Here is a tiny trained network, its code and every weight. The questions are about switching its units off for an input and a class, where a switched-off unit gives its printed mean instead of its output.

import numpy as np


def w(rows, s, z=0):
    codes = np.array(rows[::2]) - 128.0
    scale = np.full(codes.shape[1], s)
    scale[-1] = z or s
    return codes * scale


def norm(h):
    return h / np.sqrt((h * h).mean(-1, keepdims=True) + 1e-5)


def f(y):
    return np.maximum(y, 0)


def log_softmax(a):
    a = a - a.max(-1, keepdims=True)
    return a - np.log(np.exp(a).sum(-1, keepdims=True))


def net(x, mask):
    res = np.array(x, float).reshape(1, 4) / 4 @ E
    u = 0
    for l in range(3):
        y = f(norm(res) @ A[l][:, :-1].T + A[l][:, -1])
        res = res + np.where(mask[u : u + 9], y, B[l][:, -1]) @ B[l][:, :-1]
        u += 9
    return log_softmax(norm(res)[-1] @ U[:, :-1].T + U[:, -1])


A, B = {}, {}
E = w([
[151,138,112,113,150,118,112,125],'x0',
[123,3,70,59,83,112,144,161],'x1',
[66,102,212,78,187,74,114,102],'x2',
[61,81,115,154,203,140,84,203],'x3',
],0.0051)
A[0] = w([
[62,125,201,85,155,4,155,63,115],'0.n1',
[61,75,222,113,46,130,110,182,103],'0.n2',
[38,169,106,101,156,25,91,103,102],'0.n3',
[174,205,201,99,29,140,102,115,64],'0.n4',
[106,223,80,146,133,86,73,115,100],'0.n5',
[157,168,160,146,116,117,118,100,107],'0.n6',
[26,59,123,243,106,60,88,122,135],'0.n7',
[166,63,92,17,78,139,152,205,60],'0.n8',
[209,91,149,143,103,77,215,64,1],'0.n9',
],0.004,0.0032)
B[0] = w([
[165,155,119,95,120,220,200,179,252],'0.n1',
[142,119,89,108,142,129,109,105,194],'0.n2',
[154,120,132,124,90,194,126,131,187],'0.n3',
[209,59,128,151,163,49,137,132,195],'0.n4',
[88,114,154,157,82,94,175,137,183],'0.n5',
[87,118,137,149,109,103,165,121,177],'0.n6',
[195,136,135,145,127,93,91,107,217],'0.n7',
[61,141,90,128,101,60,160,106,234],'0.n8',
[254,121,180,167,45,98,163,78,162],'0.n9',
],0.005,0.0032)
A[1] = w([
[207,97,26,242,123,173,121,213,60],'1.n1',
[153,147,81,128,102,193,159,170,50],'1.n2',
[177,181,5,193,42,164,162,107,105],'1.n3',
[85,71,182,1,199,164,132,56,109],'1.n4',
[129,94,254,54,162,137,83,80,74],'1.n5',
[47,174,116,119,99,60,75,148,106],'1.n6',
[103,125,182,90,121,92,81,132,82],'1.n7',
[245,85,160,135,95,105,160,131,2],'1.n8',
[101,46,66,172,237,182,43,179,79],'1.n9',
],0.004,0.0027)
B[1] = w([
[127,142,174,49,133,208,127,187,241],'1.n1',
[68,158,130,93,178,187,136,143,158],'1.n2',
[91,149,202,41,190,175,180,145,255],'1.n3',
[159,214,78,110,79,220,179,204,211],'1.n4',
[126,138,111,57,135,211,142,187,184],'1.n5',
[84,161,175,87,111,138,131,102,143],'1.n6',
[178,158,160,105,102,197,166,137,141],'1.n7',
[113,150,182,90,87,110,161,94,177],'1.n8',
[167,114,253,149,67,82,77,84,243],'1.n9',
],0.0059,0.0033)
A[2] = w([
[139,121,84,155,127,201,123,129,122],'2.n1',
[133,143,176,160,145,140,105,92,68],'2.n2',
[101,93,143,164,141,134,2,206,141],'2.n3',
[161,53,75,70,88,101,148,95,196],'2.n4',
[168,146,142,128,51,101,155,73,152],'2.n5',
[117,215,155,193,183,142,151,110,131],'2.n6',
[108,162,95,105,108,186,158,139,246],'2.n7',
[121,133,182,200,113,159,53,180,202],'2.n8',
[100,33,104,117,132,107,128,153,175],'2.n9',
],0.0075,0.0013)
B[2] = w([
[135,171,197,94,199,112,205,104,155],'2.n1',
[118,99,66,166,163,103,59,130,187],'2.n2',
[183,157,190,124,137,98,239,70,230],'2.n3',
[99,156,77,231,152,127,78,106,243],'2.n4',
[137,102,177,133,187,106,100,120,228],'2.n5',
[58,36,3,122,59,126,93,160,253],'2.n6',
[102,123,163,130,178,126,75,196,248],'2.n7',
[186,129,111,107,100,85,153,56,241],'2.n8',
[119,171,100,161,114,134,82,101,200],'2.n9',
],0.0065,0.005)
U = w([
[118,159,184,48,145,222,144,243,30],'0',
[211,118,206,146,115,65,148,30,255],'1',
[52,109,2,194,107,107,51,136,62],'2',
],0.0099,5.9e-05)

Each question gives the input, the list of numbers given to net, and the class t.
The units are the neurons (one row each of A and B). Each row of codes is followed by its name. A weight is (code - 128) times the scale printed after its matrix; where a second scale follows, it is the last column's (A, B and U).
mask holds one flag per neuron, layer by layer. A switched-off neuron (its flag False) gives its mean, the last column of its row in B, instead of its output. The means were averaged over made-up inputs and are rounded, as every weight is.
A unit's drop is (log p(t) with every unit on - log p(t) with that unit switched off) / (log p(t) with every unit on - log p(t) with every unit switched off).
The circuit of an input: a set's keep is (log p(t) with only the set's units on - log p(t) with every unit switched off) / (log p(t) with every unit on - log p(t) with every unit switched off). Starting from the 12 units with the biggest drops (on a tie, the unit counted first), units are removed one at a time, each time the one whose removal leaves the highest keep (on an exact tie, the one counted first), for as long as the keep stays at least 0.8.
circuit, biggest first: the units of the circuit, biggest drop first
k most important neurons: the k neurons with the biggest drops, biggest first
top k neurons in layer l: the k neurons of layer l with the biggest drops, biggest first
drop of u: that unit's drop, to one decimal
input [-1,0,-7,7], class 0: circuit, biggest first -> (1.n1)
input [5,7,-1,7], class 1: circuit, biggest first -> (1.n9 2.n3)
input [1,4,2,4], class 1: 3 most important neurons -> (1.n9 2.n3 2.n6)
input [-7,1,2,3], class 1: top 2 neurons in layer 1 -> (1.n9 1.n3)
input [0,-8,-1,-7], class 2: 3 most important neurons -> (2.n6 2.n3 1.n9)
input [5,-1,-4,-4], class 0: 3 most important neurons -> (1.n3 1.n9 2.n8)
input [3,-3,-5,-5], class 0: 3 most important neurons -> (1.n3 1.n9 2.n8)
input [4,5,6,-6], class 0: 4 most important neurons -> (1.n4 0.n1 2.n8 1.n9)
input [6,-6,-8,0], class 0: 2 most important neurons -> (1.n1 1.n3)
input [0,-8,-5,3], class 2: 2 most important neurons -> (2.n6 0.n1)
input [-8,2,-3,3], class 0: top 2 neurons in layer 0 -> (0.n4 0.n8)
input [-6,-6,4,7], class 1: 2 most important neurons -> (2.n3 2.n8)
input [2,-5,1,-4], class 2: drop of 2.n6 -> 0.8
input [-1,-6,0,2], class 2: circuit, biggest first -> (2.n6)
input [-5,7,4,-3], class 2: drop of 1.n3 -> 0.0
input [-2,-1,-8,-6], class 0: drop of 1.n3 -> 0.3
